Small tables with named rows and columns. After each table, cells are looked up by row and column.

fazodu =
,bif,kulevu,gir
vizo,88.6,48.7,41.0
dek,46.3,25.5,50.5
pudapaf,53.3,29.0,46.5
zaz,66.8,70.3,57.8
farif,41.8,14.8,47.3
zonofad,33.7,23.1,43.1
varug,38.2,45.6,26.0
tigaguv,48.8,47.3,39.0
taz,70.5,26.9,56.0

zonofad, gir: 43.1
zaz, bif: 66.8
vizo, bif: 88.6
zonofad, kulevu: 23.1
vizo, gir: 41.0
taz, kulevu: 26.9
farif, gir: 47.3
dek, kulevu: 25.5
zaz, kulevu: 70.3
tigaguv, kulevu: 47.3
tigaguv, bif: 48.8
Which row has the largest gir? zaz

Table ger
|  | tir | dok |
|---|---|---|
| tefe | 156 | 186 |
| nosufe | 148 | 190 |
| nipek | 138 | 188 |
| davofis | 197 | 173 |
| bor | 135 | 55 |
| fud | 191 | 249 |
| laz | 150 | 189 |
| diral | 137 | 194 |
| dobosu | 194 | 191 |

What is the dok of nosufe in ger?
190
What is the tir of laz in ger?
150
What is the tir of fud in ger?
191
What is the dok of davofis in ger?
173
What is the dok of laz in ger?
189
What is the tir of dobosu in ger?
194
What is the dok of bor in ger?
55
What is the tir of nosufe in ger?
148
What is the dok of dobosu in ger?
191
What is the tir of davofis in ger?
197
What is the tir of diral in ger?
137
What is the tir of bor in ger?
135
What is the dok of diral in ger?
194
What is the dok of tefe in ger?
186
What is the tir of nipek in ger?
138
What is the dok of nipek in ger?
188
What is the tir of tefe in ger?
156
What is the dok of fud in ger?
249
Row with the largest dok: fud

zav =
fields: getigu, kam, kovuvo
sis: [88, 169, 201]
reros: [47, 116, 121]
tak: [45, 133, 148]
gitupuf: [117, 102, 55]
tama: [94, 99, 63]
dise: [228, 150, 143]

What is the getigu of tama in zav?
94
What is the kam of tak in zav?
133
What is the kam of sis in zav?
169
What is the kovuvo of dise in zav?
143
What is the kam of tama in zav?
99
What is the getigu of reros in zav?
47
What is the kovuvo of gitupuf in zav?
55
What is the kovuvo of tak in zav?
148
What is the kam of gitupuf in zav?
102
What is the getigu of sis in zav?
88
What is the kovuvo of tama in zav?
63
What is the getigu of gitupuf in zav?
117
What is the kam of dise in zav?
150
What is the getigu of dise in zav?
228
What is the getigu of tak in zav?
45
What is the kam of reros in zav?
116
Which row has the largest getigu? dise

Table tebifu
|  | tumime | noz | lapum | selotaf | pafidig | fof | sezomod | til | kof |
|---|---|---|---|---|---|---|---|---|---|
| pem | 94 | 92 | 182 | 122 | 71 | 149 | 102 | 111 | 59 |
| rokona | 109 | 30 | 76 | 66 | 89 | 90 | 66 | 133 | 108 |
| fogiv | 160 | 148 | 142 | 152 | 82 | 154 | 137 | 171 | 77 |
| sakeru | 106 | 36 | 109 | 76 | 58 | 71 | 157 | 88 | 127 |
| zekar | 85 | 76 | 171 | 113 | 102 | 174 | 53 | 91 | 36 |
| sefusu | 126 | 137 | 178 | 160 | 40 | 145 | 187 | 155 | 93 |
| geb | 123 | 67 | 104 | 87 | 118 | 82 | 127 | 62 | 104 |
| kirof | 132 | 57 | 39 | 73 | 116 | 74 | 82 | 140 | 142 |
| gefu | 166 | 203 | 165 | 169 | 116 | 117 | 159 | 130 | 74 |
| biz | 81 | 172 | 189 | 148 | 119 | 174 | 66 | 92 | 36 |
| mokot | 150 | 139 | 137 | 153 | 119 | 172 | 83 | 163 | 56 |

pafidig of fogiv = 82
tumime of zekar = 85
pafidig of gefu = 116
lapum of zekar = 171
til of rokona = 133
pafidig of geb = 118
kof of sakeru = 127
fof of sefusu = 145

